Below are the code and all the weights of a small trained network. Each question names an input and a target symbol and asks about switching units off, where a switched-off unit gives its printed mean instead of its output.

import numpy as np


def w(rows, s, z=0):
    codes = np.array(rows[::2]) - 128.0
    scale = np.full(codes.shape[1], s)
    scale[-1] = z or s
    return codes * scale


def norm(h):
    return h / np.sqrt((h * h).mean(-1, keepdims=True) + 1e-5)


def f(y):
    return y / 2 * (1 + np.tanh(0.7978845608 * (y + 0.044715 * y**3)))


def softmax(a):
    e = np.exp(a - a.max(-1, keepdims=True))
    return e / e.sum(-1, keepdims=True)


def log_softmax(a):
    a = a - a.max(-1, keepdims=True)
    return a - np.log(np.exp(a).sum(-1, keepdims=True))


def net(x, mask):
    ids = ['αβγδζηθλμξπφψω'.index(c) for c in x.split()]
    T = len(ids)
    res = E[ids] + P[:T]
    u = 0
    for l in range(2):
        r = norm(res)
        for j in range(3):
            rows = slice(3 * j, 3 * j + 3)
            q, k, v = (r @ M[l][rows].T for M in (Q, K, V))
            z = softmax(np.where(np.tri(T) > 0, q @ k.T / 3**0.5, -1e9)) @ v
            o = O[l][rows]
            res = res + np.where(mask[u + j], z, o[:, -1]) @ o[:, :-1]
        u += 3
        y = f(norm(res) @ A[l][:, :-1].T + A[l][:, -1])
        res = res + np.where(mask[u : u + 4], y, B[l][:, -1]) @ B[l][:, :-1]
        u += 4
    return log_softmax(norm(res)[-1] @ U[:, :-1].T + U[:, -1])


Q, K, V, O, A, B = {}, {}, {}, {}, {}, {}
E = w([
[50,112,111,73,173,101],'α',
[69,183,120,136,199,97],'β',
[86,229,158,108,117,159],'γ',
[44,155,136,150,138,190],'δ',
[80,170,108,105,96,77],'ζ',
[79,107,162,170,117,103],'η',
[106,159,75,54,115,136],'θ',
[129,142,254,70,203,147],'λ',
[114,91,129,83,181,133],'μ',
[99,127,133,94,80,156],'ξ',
[146,74,115,107,113,76],'π',
[108,36,222,133,141,173],'φ',
[158,162,135,79,91,123],'ψ',
[155,204,116,66,200,93],'ω',
],0.014)
P = w([
[163,145,150,112,123,106],'0',
[4,114,138,24,114,91],'1',
[177,133,154,159,139,156],'2',
[74,115,72,139,158,189],'3',
[69,210,138,132,83,82],'4',
[177,129,139,174,130,147],'5',
],0.023)
Q[0] = w([
[100,135,127,139,189,132],'0.h0',
[83,129,123,167,108,162],'0.h0',
[155,134,40,113,153,191],'0.h0',
[159,149,192,131,111,61],'0.h1',
[132,126,66,147,174,178],'0.h1',
[98,78,90,154,169,156],'0.h1',
[130,155,145,144,170,8],'0.h2',
[134,73,134,179,146,92],'0.h2',
[167,104,45,195,205,237],'0.h2',
],0.014)
K[0] = w([
[123,132,106,121,218,122],'0.h0',
[71,88,82,144,112,135],'0.h0',
[160,133,32,164,148,174],'0.h0',
[36,119,126,56,147,102],'0.h1',
[172,168,54,207,180,143],'0.h1',
[177,124,123,188,194,164],'0.h1',
[83,123,61,128,209,49],'0.h2',
[106,41,142,189,152,50],'0.h2',
[224,120,62,248,155,195],'0.h2',
],0.011)
V[0] = w([
[162,210,128,240,69,140],'0.h0',
[198,115,164,145,72,149],'0.h0',
[138,76,48,155,108,139],'0.h0',
[136,98,168,203,129,1],'0.h1',
[163,225,132,168,56,95],'0.h1',
[253,143,153,131,99,159],'0.h1',
[176,158,97,178,225,97],'0.h2',
[60,207,147,146,77,153],'0.h2',
[74,121,56,34,176,112],'0.h2',
],0.0084)
O[0] = w([
[153,83,131,57,170,86,2],'0.h0',
[160,193,81,66,123,78,49],'0.h0',
[95,161,177,109,173,157,25],'0.h0',
[119,155,20,151,146,67,108],'0.h1',
[174,189,83,111,171,233,74],'0.h1',
[193,49,98,89,219,239,58],'0.h1',
[154,142,173,156,202,57,115],'0.h2',
[79,225,112,188,101,255,134],'0.h2',
[16,112,170,70,183,147,135],'0.h2',
],0.0076,0.0055)
A[0] = w([
[119,166,141,84,115,95,166],'0.n0',
[133,168,112,145,72,175,76],'0.n1',
[150,91,80,72,147,133,107],'0.n2',
[2,125,127,84,76,110,2],'0.n3',
],0.018,0.0058)
B[0] = w([
[79,167,98,115,147,249,171],'0.n0',
[96,87,84,171,151,123,152],'0.n1',
[148,85,165,123,187,143,147],'0.n2',
[33,251,26,25,23,160,248],'0.n3',
],0.012,0.015)
Q[1] = w([
[77,101,62,92,163,191],'1.h0',
[182,117,146,228,93,138],'1.h0',
[149,188,93,147,168,90],'1.h0',
[104,94,110,135,134,39],'1.h1',
[127,98,182,47,101,118],'1.h1',
[182,119,204,77,6,147],'1.h1',
[148,74,180,35,190,127],'1.h2',
[124,115,152,79,72,56],'1.h2',
[53,68,9,175,158,215],'1.h2',
],0.012)
K[1] = w([
[137,84,169,235,116,175],'1.h0',
[92,175,113,87,69,106],'1.h0',
[172,215,131,127,152,116],'1.h0',
[145,53,106,130,171,65],'1.h1',
[51,44,167,25,127,98],'1.h1',
[77,107,21,72,79,118],'1.h1',
[146,82,217,78,203,100],'1.h2',
[86,98,50,71,183,95],'1.h2',
[193,197,153,247,137,141],'1.h2',
],0.011)
V[1] = w([
[103,80,106,72,129,156],'1.h0',
[115,109,202,119,142,144],'1.h0',
[119,142,123,51,77,66],'1.h0',
[174,193,141,152,162,141],'1.h1',
[115,52,76,94,169,134],'1.h1',
[119,90,134,193,170,140],'1.h1',
[157,83,127,89,2,171],'1.h2',
[164,115,143,196,135,111],'1.h2',
[158,151,114,143,137,83],'1.h2',
],0.013)
O[1] = w([
[119,200,122,157,254,124,222],'1.h0',
[95,211,170,82,89,66,101],'1.h0',
[39,135,8,99,196,204,57],'1.h0',
[149,187,201,97,130,65,150],'1.h1',
[46,69,93,252,145,188,62],'1.h1',
[125,135,163,238,89,47,31],'1.h1',
[198,38,191,51,144,102,204],'1.h2',
[107,171,36,58,130,65,2],'1.h2',
[117,186,61,116,155,111,91],'1.h2',
],0.0073,0.0035)
A[1] = w([
[234,107,181,76,94,216,252],'1.n0',
[224,106,53,108,119,176,48],'1.n1',
[2,140,122,63,29,123,164],'1.n2',
[167,10,126,150,131,118,28],'1.n3',
],0.0096,0.0023)
B[1] = w([
[73,123,137,100,91,123,181],'1.n0',
[169,150,127,140,99,158,152],'1.n1',
[108,187,3,91,177,211,252],'1.n2',
[104,110,59,124,135,57,163],'1.n3',
],0.019,0.011)
U = w([
[44,150,80,77,156,154,222],'α',
[83,233,116,149,101,64,107],'β',
[155,141,175,139,25,177,142],'γ',
[114,120,171,209,54,112,143],'δ',
[143,126,120,219,169,247,3],'ζ',
[241,150,62,126,102,133,53],'η',
[43,88,226,131,171,193,84],'θ',
[124,152,207,58,110,53,173],'λ',
[12,87,153,163,190,93,131],'μ',
[122,16,97,140,100,196,59],'ξ',
[171,82,60,90,252,140,62],'π',
[138,93,108,66,96,29,165],'φ',
[209,94,150,51,173,188,152],'ψ',
[164,183,183,111,226,121,171],'ω',
],0.011,0.0039)

Each question gives the input, a string of symbols that net reads in full, and the target symbol t.
The units are the heads (3 rows each of Q, K, V and O) and the neurons (one row each of A and B). Each row of codes is followed by its name. A weight is (code - 128) times the scale printed after its matrix; where a second scale follows, it is the last column's (O, A, B and U).
mask holds one flag per unit, layer by layer, with each layer's heads first. A switched-off unit (its flag False) gives its mean, the last column of its rows in O or B, instead of its output. The means were averaged over made-up inputs and are rounded, as every weight is.
A unit's drop is (log p(t) with every unit on - log p(t) with that unit switched off) / (log p(t) with every unit on - log p(t) with every unit switched off).
top k neurons: the k neurons with the biggest drops, biggest first
top k neurons in layer l: the k neurons of layer l with the biggest drops, biggest first
which heads matter: for each layer, one digit per head in row order, 1 if its drop is at least 0.15 and else 0, layers parted by /
input ζ π μ ω δ β, target ω: which heads matter : 001 / 110
input π γ ξ δ, target ξ: top 3 neurons in layer 0 : (0.n1, 0.n3, 0.n0)
input μ γ λ ω λ θ, target ψ: which heads matter : 010 / 000
input ζ ψ μ α θ η, target δ: which heads matter : 001 / 000
input ξ π γ θ, target γ: which heads matter : 011 / 110
input α ζ γ α, target γ: top 2 neurons : (0.n3, 1.n2)
input β μ ξ β, target ξ: which heads matter : 111 / 100
input θ π π λ, target π: which heads matter : 011 / 000
input φ α ζ ψ π ξ, target η: top 3 neurons : (0.n1, 0.n3, 1.n2)
input π δ ω ψ, target ω: which heads matter : 011 / 001
input μ β ξ π δ λ, target θ: which heads matter : 000 / 100
input ω β ψ, target γ: top 3 neurons in layer 1 : (1.n2, 1.n1, 1.n0)
input δ θ η φ, target η: which heads matter : 011 / 001
input γ π δ θ, target δ: top 4 neurons : (0.n3, 1.n2, 0.n1, 0.n0)
input δ γ μ, target π: which heads matter : 001 / 100
input η η ω θ, target ω: top 3 neurons : (0.n3, 1.n2, 0.n0)
input β α δ π, target δ: top 3 neurons : (0.n3, 1.n2, 0.n1)
input π β β η, target β: which heads matter : 011 / 011
input λ θ δ ξ, target δ: top neuron : (0.n3)
input ω ψ ζ η, target ζ: which heads matter : 011 / 000
input θ η δ, target ζ: top 3 neurons : (0.n3, 0.n1, 1.n2)
input φ ξ ζ π, target ζ: top neuron : (0.n3)
input ω γ φ, target ξ: which heads matter : 001 / 100
input φ β β φ η γ, target β: top 2 neurons : (0.n3, 0.n1)
input θ δ η δ θ ω, target λ: top 3 neurons : (0.n3, 1.n2, 1.n0)
input μ θ θ φ, target θ: top 2 neurons : (1.n2, 0.n3)
input β ψ μ π η λ, target θ: top 3 neurons : (0.n3, 1.n2, 1.n0)
